Below are the code and all the weights of a small trained network. Each question names an input and a target symbol and asks about switching units off, where a switched-off unit gives its printed mean instead of its output.

import numpy as np


def w(rows, s, z=0):
    codes = np.array(rows[::2]) - 128.0
    scale = np.full(codes.shape[1], s)
    scale[-1] = z or s
    return codes * scale


def f(y):
    return y / 2 * (1 + np.tanh(0.7978845608 * (y + 0.044715 * y**3)))


def softmax(a):
    e = np.exp(a - a.max(-1, keepdims=True))
    return e / e.sum(-1, keepdims=True)


def log_softmax(a):
    a = a - a.max(-1, keepdims=True)
    return a - np.log(np.exp(a).sum(-1, keepdims=True))


def net(x, mask):
    ids = ['ΓΞΠΣΦΩβηθψ'.index(c) for c in x.split()]
    T = len(ids)
    res = E[ids] + P[:T]
    u = 0
    for l in range(2):
        r = res
        for j in range(2):
            rows = slice(2 * j, 2 * j + 2)
            q, k, v = (r @ M[l][rows].T for M in (Q, K, V))
            z = softmax(np.where(np.tri(T) > 0, q @ k.T / 2**0.5, -1e9)) @ v
            o = O[l][rows]
            res = res + np.where(mask[u + j], z, o[:, -1]) @ o[:, :-1]
        u += 2
        y = f(res @ A[l][:, :-1].T + A[l][:, -1])
        res = res + np.where(mask[u : u + 16], y, B[l][:, -1]) @ B[l][:, :-1]
        u += 16
    return log_softmax(res[-1] @ U[:, :-1].T + U[:, -1])


Q, K, V, O, A, B = {}, {}, {}, {}, {}, {}
E = w([
[111,94,46,149,119,70,162,162,165],'Γ',
[52,83,88,104,66,141,153,62,134],'Ξ',
[135,107,19,155,154,64,142,219,121],'Π',
[147,119,105,209,148,112,209,160,255],'Σ',
[105,108,51,194,60,191,83,25,61],'Φ',
[123,159,121,213,181,115,162,240,92],'Ω',
[121,82,119,71,60,118,125,222,35],'β',
[165,142,134,148,94,222,66,147,13],'η',
[200,97,131,102,16,127,157,137,92],'θ',
[90,99,248,162,149,254,161,128,123],'ψ',
],0.016)
P = w([
[159,242,111,97,215,158,208,101,171],'0',
[97,224,44,122,69,161,164,130,130],'1',
[100,208,59,141,60,167,159,166,138],'2',
[90,176,78,146,58,140,127,160,135],'3',
[85,150,93,151,51,148,105,164,97],'4',
[100,129,120,161,55,138,96,181,100],'5',
[114,110,140,172,68,129,80,209,102],'6',
[132,95,170,186,82,124,74,235,106],'7',
[123,62,182,183,58,135,36,214,63],'8',
[114,37,198,186,60,125,14,222,48],'9',
[130,13,218,194,63,115,2,241,40],'10',
],0.0096)
Q[0] = w([
[198,130,152,7,187,109,106,60,126],'0.h1',
[87,130,127,149,148,85,107,103,141],'0.h1',
[149,88,93,176,114,107,142,95,139],'0.h2',
[212,164,171,21,171,91,96,62,125],'0.h2',
],0.014)
K[0] = w([
[84,251,66,83,163,108,183,85,128],'0.h1',
[140,167,109,143,132,87,121,168,105],'0.h1',
[82,149,143,171,147,71,137,149,84],'0.h2',
[83,183,39,63,183,140,150,115,152],'0.h2',
],0.014)
V[0] = w([
[254,163,122,130,35,122,42,140,114],'0.h1',
[165,141,6,191,170,96,110,94,128],'0.h1',
[126,73,147,91,86,67,184,110,177],'0.h2',
[173,170,164,164,95,150,119,49,168],'0.h2',
],0.0082)
O[0] = w([
[241,207,19,97,150,149,104,122,190,215],'0.h1',
[187,23,149,93,192,138,37,154,89,78],'0.h1',
[171,58,74,161,141,1,184,11,142,2],'0.h2',
[251,109,237,221,42,79,78,184,204,69],'0.h2',
],0.0085,0.0072)
A[0] = w([
[93,73,126,116,195,85,117,47,104,126],'0.n1',
[85,203,85,205,184,123,55,130,181,173],'0.n2',
[99,140,78,131,70,75,102,194,173,90],'0.n3',
[132,25,115,158,89,43,72,152,159,140],'0.n4',
[148,254,84,147,80,151,163,120,192,37],'0.n5',
[170,92,125,71,121,129,204,195,192,118],'0.n6',
[82,72,142,176,88,124,121,166,141,1],'0.n7',
[177,182,49,179,143,174,184,32,65,241],'0.n8',
[136,238,122,119,116,90,104,169,85,120],'0.n9',
[182,201,49,183,119,71,143,99,149,135],'0.n10',
[154,134,118,119,153,84,175,84,69,203],'0.n11',
[108,110,73,121,95,192,133,102,222,253],'0.n12',
[63,54,185,114,139,184,119,161,114,129],'0.n13',
[79,78,142,40,57,82,24,111,161,59],'0.n14',
[131,127,174,237,114,92,182,203,124,212],'0.n15',
[83,123,45,92,74,160,143,107,205,100],'0.n16',
],0.0074,0.0047)
B[0] = w([
[102,64,172,53,103,210,140,158,245,130],'0.n1',
[136,130,142,28,61,144,152,102,113,227],'0.n2',
[125,144,159,167,78,232,79,67,58,191],'0.n3',
[165,77,117,216,89,151,84,60,199,139],'0.n4',
[138,25,148,85,107,130,195,23,97,254],'0.n5',
[69,189,121,139,157,161,94,76,94,153],'0.n6',
[153,95,110,143,165,89,136,152,139,145],'0.n7',
[88,122,149,135,146,66,192,205,156,202],'0.n8',
[69,76,114,116,104,133,149,56,191,238],'0.n9',
[79,66,158,83,62,101,130,204,52,190],'0.n10',
[101,28,122,144,114,174,143,131,194,130],'0.n11',
[104,138,53,128,111,101,78,153,53,220],'0.n12',
[216,166,137,152,66,78,131,154,129,193],'0.n13',
[211,83,2,210,176,149,37,148,132,130],'0.n14',
[133,146,76,109,92,139,54,133,84,226],'0.n15',
[146,158,190,127,144,175,121,199,123,190],'0.n16',
],0.0064,0.012)
Q[1] = w([
[63,160,81,132,10,139,69,166,28],'1.h1',
[145,125,59,199,58,215,97,119,36],'1.h1',
[113,130,135,134,42,144,108,183,102],'1.h2',
[201,125,214,104,254,99,180,42,158],'1.h2',
],0.0072)
K[1] = w([
[220,78,252,108,220,113,194,209,213],'1.h1',
[147,81,238,81,198,138,160,145,177],'1.h1',
[48,53,204,80,220,209,106,150,176],'1.h2',
[18,148,2,124,32,167,41,148,138],'1.h2',
],0.0066)
V[1] = w([
[82,113,143,185,3,74,197,89,114],'1.h1',
[72,147,199,166,78,26,48,198,80],'1.h1',
[109,127,117,188,222,82,58,53,238],'1.h2',
[42,83,31,76,130,101,198,224,119],'1.h2',
],0.0056)
O[1] = w([
[96,138,163,117,165,153,81,71,8,127],'1.h1',
[71,85,188,145,177,135,104,171,153,178],'1.h1',
[162,114,61,210,118,191,150,109,95,2],'1.h2',
[97,188,124,133,157,84,113,69,219,160],'1.h2',
],0.011,0.009)
A[1] = w([
[133,174,134,91,69,75,104,163,237,129],'1.n1',
[125,194,114,78,142,49,122,50,174,1],'1.n2',
[122,143,222,183,47,155,143,93,148,104],'1.n3',
[113,91,48,122,203,97,114,161,148,82],'1.n4',
[63,169,60,120,165,110,216,144,120,44],'1.n5',
[142,185,137,31,96,199,142,135,139,134],'1.n6',
[196,135,36,189,147,180,212,151,111,66],'1.n7',
[84,11,82,123,60,94,89,81,134,229],'1.n8',
[187,252,60,122,82,89,173,115,134,128],'1.n9',
[157,118,60,101,254,157,74,110,124,189],'1.n10',
[97,56,199,98,153,77,53,50,80,103],'1.n11',
[152,224,119,169,178,103,86,239,93,195],'1.n12',
[66,150,133,165,112,194,110,127,147,91],'1.n13',
[83,99,19,136,97,230,158,153,205,55],'1.n14',
[195,117,132,124,126,125,16,124,154,58],'1.n15',
[76,121,133,49,125,97,69,157,173,82],'1.n16',
],0.0074,0.0053)
B[1] = w([
[103,93,96,194,101,134,152,60,40,252],'1.n1',
[158,116,110,132,76,191,27,213,106,151],'1.n2',
[108,104,110,141,128,190,204,146,138,161],'1.n3',
[136,130,153,139,90,127,119,156,207,137],'1.n4',
[117,62,217,155,154,163,145,201,119,155],'1.n5',
[156,157,150,171,136,70,106,113,131,249],'1.n6',
[121,101,71,45,145,111,101,54,154,173],'1.n7',
[133,171,134,170,154,152,214,156,180,211],'1.n8',
[107,120,83,102,240,136,132,184,111,170],'1.n9',
[107,159,174,200,48,140,152,156,144,140],'1.n10',
[174,148,91,155,168,139,164,144,136,176],'1.n11',
[58,90,50,147,67,130,90,100,189,186],'1.n12',
[125,112,176,110,195,119,102,115,191,172],'1.n13',
[196,128,255,138,157,114,72,102,134,203],'1.n14',
[157,7,228,111,127,250,186,86,114,132],'1.n15',
[180,108,148,114,163,78,124,92,130,251],'1.n16',
],0.0084,0.018)
U = w([
[209,107,131,254,149,99,128,141,119,21],'Γ',
[106,101,176,114,78,70,144,70,196,133],'Ξ',
[122,92,183,109,174,137,137,167,88,23],'Π',
[212,136,95,114,90,66,187,136,72,161],'Σ',
[162,41,131,111,91,184,120,93,104,4],'Φ',
[91,228,160,164,88,203,183,116,133,205],'Ω',
[209,193,199,116,108,110,103,98,109,123],'β',
[129,179,95,60,161,176,177,129,246,214],'η',
[184,142,156,104,41,154,114,222,204,113],'θ',
[91,114,77,107,96,121,68,160,153,235],'ψ',
],0.0043,0.0038)

Each question gives the input, a string of symbols that net reads in full, and the target symbol t.
The units are the heads (2 rows each of Q, K, V and O) and the neurons (one row each of A and B). Each row of codes is followed by its name. A weight is (code - 128) times the scale printed after its matrix; where a second scale follows, it is the last column's (O, A, B and U).
mask holds one flag per unit, layer by layer, with each layer's heads first. A switched-off unit (its flag False) gives its mean, the last column of its rows in O or B, instead of its output. The means were averaged over made-up inputs and are rounded, as every weight is.
A unit's drop is (log p(t) with every unit on - log p(t) with that unit switched off) / (log p(t) with every unit on - log p(t) with every unit switched off).
The circuit of an input: a set's keep is (log p(t) with only the set's units on - log p(t) with every unit switched off) / (log p(t) with every unit on - log p(t) with every unit switched off). Starting from the 12 units with the biggest drops (on a tie, the unit counted first), units are removed one at a time, each time the one whose removal leaves the highest keep (on an exact tie, the one counted first), for as long as the keep stays at least 0.8.
units of the circuit, in order: the units of the circuit, biggest drop first
top k neurons: the k neurons with the biggest drops, biggest first
top k neurons in layer l: the k neurons of layer l with the biggest drops, biggest first
which heads matter: for each layer, one digit per head in row order, 1 if its drop is at least 0.15 and else 0, layers parted by /
input Ω θ Ξ Φ, target Σ: top neuron in layer 1 => [1.n1]
input ψ Ω Ω ψ ψ η Σ, target Π: which heads matter => 11 / 11
input Ξ Ω ψ Ω Γ Σ Γ η Ω Ξ Π, target Ω: which heads matter => 11 / 11
input Φ Γ η η Ω Γ Ω Ω θ Ω, target θ: top 3 neurons in layer 0 => [0.n10; 0.n9; 0.n5]
input Γ Σ θ Ω Ξ Ω Σ η, target η: which heads matter => 11 / 11
input ψ ψ Π θ θ, target Π: which heads matter => 11 / 11
input Ω η Ω Φ Γ Σ Ξ β Π Ω Ω, target ψ: top 4 neurons => [0.n5; 1.n12; 0.n13; 1.n14]
input Γ ψ Σ η Ω Ω Σ Ω, target η: top 2 neurons in layer 1 => [1.n1; 1.n9]
input Σ Π Γ Ξ Σ Σ Γ Π, target Φ: units of the circuit, in order => [0.h1; 1.h2; 0.n4; 0.h2]
input η Σ Ω Ω Ω β, target Π: which heads matter => 11 / 00
input Ξ Ξ θ Ξ Ξ Ω Γ Σ, target Ω: top 2 neurons => [1.n10; 1.n16]
input Ξ Ξ ψ Ξ Ω η, target Ω: which heads matter => 11 / 11
input ψ Σ Ω Ω Ω, target Π: units of the circuit, in order => [1.h1; 0.h1]
input Γ Φ ψ Π Ξ η Γ, target β: which heads matter => 01 / 00
input Ξ Ξ η Ξ Ω Ξ Ξ, target ψ: which heads matter => 00 / 00
input Ω Ω Ω Π, target Ξ: which heads matter => 10 / 11
input η ψ Γ Σ Γ Φ Ω, target Σ: top 2 neurons => [0.n15; 0.n12]
input Ω η ψ Σ η θ θ Ω ψ Φ Ω, target Ω: top neuron in layer 1 => [1.n3]
input Ω Γ Σ ψ Ω θ Σ θ Ω Ξ Ω, target ψ: top 3 neurons in layer 1 => [1.n14; 1.n12; 1.n6]
input Π Σ Σ Φ η Σ Σ Ω Σ, target Γ: which heads matter => 10 / 11
input ψ θ Σ, target Π: which heads matter => 10 / 11
input Ξ Π Ω ψ η, target Ω: which heads matter => 11 / 00
input Ξ Σ η, target β: which heads matter => 01 / 00
input η Ω Ω Ω Σ, target Σ: top 2 neurons in layer 1 => [1.n1; 1.n13]
input Π Ω Ξ Ω, target Γ: which heads matter => 11 / 11
input Σ Ω Ω Σ Σ Ω Ω θ, target Φ: which heads matter => 11 / 01
input Ω β ψ η Φ Ω Ω Σ Ω ψ Φ, target Ω: units of the circuit, in order => [0.h1]
input Σ β Ω Γ Σ Σ θ Γ, target Φ: top 2 neurons in layer 0 => [0.n4; 0.n5]
input Φ Ξ θ η θ Ω, target Σ: units of the circuit, in order => [0.h2; 0.h1; 0.n10]
input Φ ψ Ω, target θ: top neuron in layer 0 => [0.n15]
